Below is a small trained network, with its code and all its weights. Each question gives an input and a target symbol and asks what happens when units are switched off, that is, made to give their printed mean instead of their output.

import numpy as np


def w(rows, s, z=0):
    codes = np.array(rows[::2]) - 128.0
    scale = np.full(codes.shape[1], s)
    scale[-1] = z or s
    return codes * scale


def norm(h):
    return h / np.sqrt((h * h).mean(-1, keepdims=True) + 1e-5)


def f(y):
    return np.maximum(y, 0)


def softmax(a):
    e = np.exp(a - a.max(-1, keepdims=True))
    return e / e.sum(-1, keepdims=True)


def log_softmax(a):
    a = a - a.max(-1, keepdims=True)
    return a - np.log(np.exp(a).sum(-1, keepdims=True))


def net(x, mask):
    ids = ['βγδεηθλμξτφψω'.index(c) for c in x.split()]
    T = len(ids)
    res = E[ids] + P[:T]
    u = 0
    for l in range(3):
        q, k, v = (norm(res) @ M[l].T for M in (Q, K, V))
        z = softmax(np.where(np.tri(T) > 0, q @ k.T / 3**0.5, -1e9)) @ v
        res = res + np.where(mask[u], z, O[l][:, -1]) @ O[l][:, :-1]
        u += 1
        y = f(norm(res) @ A[l][:, :-1].T + A[l][:, -1])
        res = res + np.where(mask[u : u + 4], y, B[l][:, -1]) @ B[l][:, :-1]
        u += 4
    return log_softmax(norm(res)[-1] @ U[:, :-1].T + U[:, -1])


Q, K, V, O, A, B = {}, {}, {}, {}, {}, {}
E = w([
[126,132,183,99,137,184,89,137,134,71,94],'β',
[112,143,187,130,68,179,136,66,126,127,104],'γ',
[121,121,168,174,186,120,148,251,103,121,120],'δ',
[206,97,78,173,190,178,89,166,178,156,99],'ε',
[154,191,159,139,84,121,136,85,146,211,128],'η',
[81,121,49,168,90,154,115,121,156,127,108],'θ',
[154,114,58,131,112,136,131,167,71,180,174],'λ',
[152,72,109,77,87,39,140,189,156,127,124],'μ',
[145,235,152,152,114,111,110,137,113,139,106],'ξ',
[108,100,151,166,106,131,93,126,109,127,197],'τ',
[137,122,129,158,68,115,114,143,180,203,113],'φ',
[169,110,114,179,131,79,118,87,117,105,141],'ψ',
[78,145,97,95,116,74,93,91,112,177,124],'ω',
],0.029)
P = w([
[108,102,55,108,219,131,154,85,123,169,81],'0',
[176,91,139,139,100,121,17,146,111,149,109],'1',
[173,123,156,153,83,113,4,138,125,146,105],'2',
[165,120,144,151,91,98,33,156,109,133,110],'3',
[157,127,143,162,87,100,49,170,122,132,121],'4',
[159,139,145,174,88,89,38,170,134,138,124],'5',
[151,142,147,184,85,86,48,167,141,143,130],'6',
[155,149,123,185,76,73,60,161,139,131,138],'7',
[135,158,134,201,86,70,70,164,145,134,143],'8',
[132,162,129,210,98,64,80,166,147,123,156],'9',
[125,166,130,217,92,63,97,171,157,123,160],'10',
[113,165,131,223,111,50,111,160,165,116,168],'11',
[106,188,122,230,106,53,112,173,162,121,171],'12',
[106,186,140,247,96,40,107,167,166,139,178],'13',
],0.011)
Q[0] = w([
[181,120,151,112,172,153,127,136,116,129,116],'L0H1',
[112,175,146,158,70,118,66,198,149,117,155],'L0H1',
[119,111,157,252,96,86,44,139,139,153,139],'L0H1',
],0.011)
K[0] = w([
[81,99,130,92,75,144,84,157,126,143,165],'L0H1',
[149,139,82,102,188,131,184,14,102,92,87],'L0H1',
[93,159,102,38,176,169,254,119,117,130,109],'L0H1',
],0.0069)
V[0] = w([
[3,132,83,77,140,169,62,140,95,89,107],'L0H1',
[158,170,152,114,236,146,160,90,67,100,148],'L0H1',
[141,136,77,64,112,153,206,42,128,131,70],'L0H1',
],0.0064)
O[0] = w([
[76,152,91,58,224,80,128,156,254,31,153,78],'L0H1',
[69,112,147,56,91,147,190,187,56,12,138,189],'L0H1',
[90,26,21,114,116,185,153,164,127,91,103,254],'L0H1',
],0.0096,0.0024)
A[0] = w([
[78,119,134,163,96,103,149,140,94,102,117,170],'L0N1',
[107,155,156,182,138,222,93,106,154,81,50,110],'L0N2',
[78,177,120,111,44,200,154,2,186,124,136,60],'L0N3',
[74,137,176,123,135,208,161,82,173,138,92,252],'L0N4',
],0.0093,0.0025)
B[0] = w([
[114,145,93,154,74,110,72,109,109,143,61,253],'L0N1',
[112,159,72,87,82,165,72,186,143,47,133,242],'L0N2',
[123,89,131,201,252,118,86,165,65,160,81,213],'L0N3',
[210,61,175,80,53,170,79,128,110,155,66,188],'L0N4',
],0.012,0.0048)
Q[1] = w([
[107,131,132,166,117,110,110,110,155,125,136],'L1H1',
[99,109,160,99,130,146,207,8,149,124,152],'L1H1',
[158,105,96,143,138,116,113,184,128,146,94],'L1H1',
],0.017)
K[1] = w([
[80,113,122,113,215,89,185,96,141,137,139],'L1H1',
[190,75,148,1,156,244,64,146,97,76,61],'L1H1',
[70,224,109,180,118,43,126,150,146,101,208],'L1H1',
],0.0099)
V[1] = w([
[219,134,141,133,132,187,200,186,254,160,134],'L1H1',
[206,249,113,51,161,65,146,135,100,78,97],'L1H1',
[216,61,145,177,202,123,153,51,109,9,194],'L1H1',
],0.008)
O[1] = w([
[179,133,112,151,57,195,221,223,192,199,81,2],'L1H1',
[219,254,73,96,157,70,146,180,82,61,27,89],'L1H1',
[234,86,107,221,125,111,211,74,125,25,184,22],'L1H1',
],0.0078,0.0079)
A[1] = w([
[133,12,165,147,119,172,129,80,200,120,180,34],'L1N1',
[79,115,109,145,192,44,122,68,137,169,54,53],'L1N2',
[102,69,80,142,17,181,98,131,88,103,62,6],'L1N3',
[158,161,57,86,222,135,103,133,253,129,195,105],'L1N4',
],0.0077,0.0022)
B[1] = w([
[88,228,142,175,124,183,141,171,187,108,179,165],'L1N1',
[214,124,94,53,190,187,126,66,230,124,172,188],'L1N2',
[156,172,29,157,99,61,154,96,150,98,255,253],'L1N3',
[189,154,196,110,92,155,67,200,29,147,246,170],'L1N4',
],0.0086,0.0063)
Q[2] = w([
[110,25,134,1,216,144,201,96,111,137,113],'L2H1',
[147,161,62,167,129,66,15,163,209,132,154],'L2H1',
[162,106,160,81,72,183,231,65,88,139,90],'L2H1',
],0.0091)
K[2] = w([
[176,60,180,142,84,81,1,184,118,110,156],'L2H1',
[111,108,76,93,191,241,240,98,121,128,89],'L2H1',
[165,224,176,209,34,44,31,143,183,141,188],'L2H1',
],0.01)
V[2] = w([
[254,37,166,52,153,49,188,157,157,54,174],'L2H1',
[119,179,171,61,37,77,96,47,211,77,50],'L2H1',
[103,120,119,92,167,43,95,87,70,200,154],'L2H1',
],0.0067)
O[2] = w([
[86,114,146,133,41,134,123,162,143,102,139,55],'L2H1',
[132,138,124,88,115,113,98,71,181,149,170,51],'L2H1',
[90,142,141,121,152,9,241,172,147,175,180,254],'L2H1',
],0.014,0.0038)
A[2] = w([
[8,83,167,90,10,50,189,73,52,81,112,225],'L2N1',
[130,149,173,22,46,202,84,138,209,2,151,8],'L2N2',
[184,101,121,174,66,151,143,141,88,138,74,148],'L2N3',
[119,187,142,61,106,77,178,129,190,108,205,75],'L2N4',
],0.009,0.0017)
B[2] = w([
[144,167,211,138,164,176,105,163,166,96,164,254],'L2N1',
[119,137,152,91,127,126,250,82,107,168,142,226],'L2N2',
[151,74,164,129,164,92,180,160,168,132,124,183],'L2N3',
[169,55,147,159,84,96,44,114,108,130,80,204],'L2N4',
],0.013,0.0051)
U = w([
[140,112,141,64,135,156,195,93,141,94,121,242],'β',
[147,50,149,145,112,166,102,103,80,106,48,103],'γ',
[63,98,152,136,242,110,213,169,128,90,88,156],'δ',
[215,131,118,103,210,193,115,180,190,103,164,3],'ε',
[182,126,174,122,220,155,188,70,144,192,112,178],'η',
[84,94,35,140,173,160,139,110,180,78,98,194],'θ',
[148,90,82,118,134,124,180,129,2,179,178,71],'λ',
[170,33,126,66,134,51,140,170,179,110,123,70],'μ',
[176,219,119,126,111,86,125,151,94,109,78,115],'ξ',
[86,122,201,159,148,160,111,98,117,103,212,69],'τ',
[107,102,146,152,77,139,143,130,210,188,104,185],'φ',
[212,108,138,189,140,85,183,55,131,73,145,233],'ψ',
[97,115,139,54,211,76,70,68,120,119,146,77],'ω',
],0.008,0.0036)

Each question gives the input, a string of symbols that net reads in full, and the target symbol t.
The units are the heads (3 rows each of Q, K, V and O) and the neurons (one row each of A and B). Each row of codes is followed by its name. A weight is (code - 128) times the scale printed after its matrix; where a second scale follows, it is the last column's (O, A, B and U).
mask holds one flag per unit, layer by layer, with each layer's heads first. A switched-off unit (its flag False) gives its mean, the last column of its rows in O or B, instead of its output. The means were averaged over made-up inputs and are rounded, as every weight is.
A unit's drop is (log p(t) with every unit on - log p(t) with that unit switched off) / (log p(t) with every unit on - log p(t) with every unit switched off).
The circuit of an input: a set's keep is (log p(t) with only the set's units on - log p(t) with every unit switched off) / (log p(t) with every unit on - log p(t) with every unit switched off). Starting from the 12 units with the biggest drops (on a tie, the unit counted first), units are removed one at a time, each time the one whose removal leaves the highest keep (on an exact tie, the one counted first), for as long as the keep stays at least 0.8.
units of the circuit, in order: the units of the circuit, biggest drop first
unit that matters most: the unit with the biggest drop
top k neurons: the k neurons with the biggest drops, biggest first
top k neurons in layer l: the k neurons of layer l with the biggest drops, biggest first
input τ μ δ ε γ δ ε λ ξ γ δ ψ γ, target ψ: units of the circuit, in order	[L1H1; L0N2]
input τ λ δ δ γ ψ λ, target ψ: units of the circuit, in order	[L1H1]
input ε β τ ψ δ δ, target γ: units of the circuit, in order	[L2H1; L1H1]
input γ μ ε ω δ η η ω φ, target θ: units of the circuit, in order	[L0H1; L2H1]
input β τ λ ξ, target β: units of the circuit, in order	[L2H1; L2N2; L0H1]
input ψ γ λ τ β φ φ ξ ψ τ λ, target τ: units of the circuit, in order	[L2N1; L1H1; L2H1]
input ω μ δ, target μ: units of the circuit, in order	[L0H1; L2H1; L2N4; L0N3]
input ξ μ ψ τ ψ ω φ, target ω: units of the circuit, in order	[L1H1; L2H1]
input λ λ β, target β: top 2 neurons in layer 0	[L0N2; L0N3]
input τ μ μ φ ξ λ, target ψ: units of the circuit, in order	[L0H1; L1H1; L0N2]
input μ ξ θ δ μ δ, target φ: top 2 neurons in layer 0	[L0N2; L0N3]
input τ φ ξ λ ψ θ, target ψ: units of the circuit, in order	[L1H1; L0H1]
input ω μ ω η ξ ε η μ γ λ φ β ξ, target φ: units of the circuit, in order	[L0N2; L1H1]
input τ η γ δ μ δ ε γ δ ω γ η, target η: top 4 neurons	[L0N3; L1N3; L1N2; L0N1]
input δ η ψ, target ξ: units of the circuit, in order	[L0H1; L1H1]
input ω ω θ δ δ ω ψ μ ψ φ, target μ: units of the circuit, in order	[L0H1; L2N4]
input μ ξ τ, target φ: units of the circuit, in order	[L0H1; L1H1; L0N3; L2H1]
input λ ψ μ, target ψ: units of the circuit, in order	[L1H1]
input ψ λ β θ φ φ ξ, target τ: top 3 neurons	[L2N1; L0N2; L0N4]
input γ β θ ξ λ ψ φ β ξ, target θ: top 2 neurons in layer 0	[L0N2; L0N4]
input δ θ ξ λ γ, target ξ: top neuron in layer 1	[L1N3]
input ψ η β θ ξ, target τ: top 4 neurons	[L2N1; L0N2; L0N4; L1N2]
input ψ ξ γ τ ψ γ η, target τ: top 4 neurons	[L2N1; L0N4; L2N2; L2N4]
input ξ μ τ λ ξ λ ξ γ φ δ γ η, target η: top 2 neurons in layer 0	[L0N3; L0N2]
input η β φ λ τ ξ, target λ: top 2 neurons	[L0N2; L1N3]
input λ ψ φ λ μ ε λ μ ε τ φ δ ξ η, target δ: top 2 neurons in layer 0	[L0N1; L0N2]
input ε ψ β γ, target γ: unit that matters most	L0N3
input ε ξ δ ε γ, target γ: top 2 neurons in layer 0	[L0N3; L0N4]
input ε ω θ ψ η θ η λ θ η γ ξ ω ψ, target γ: top 2 neurons	[L0N1; L1N3]
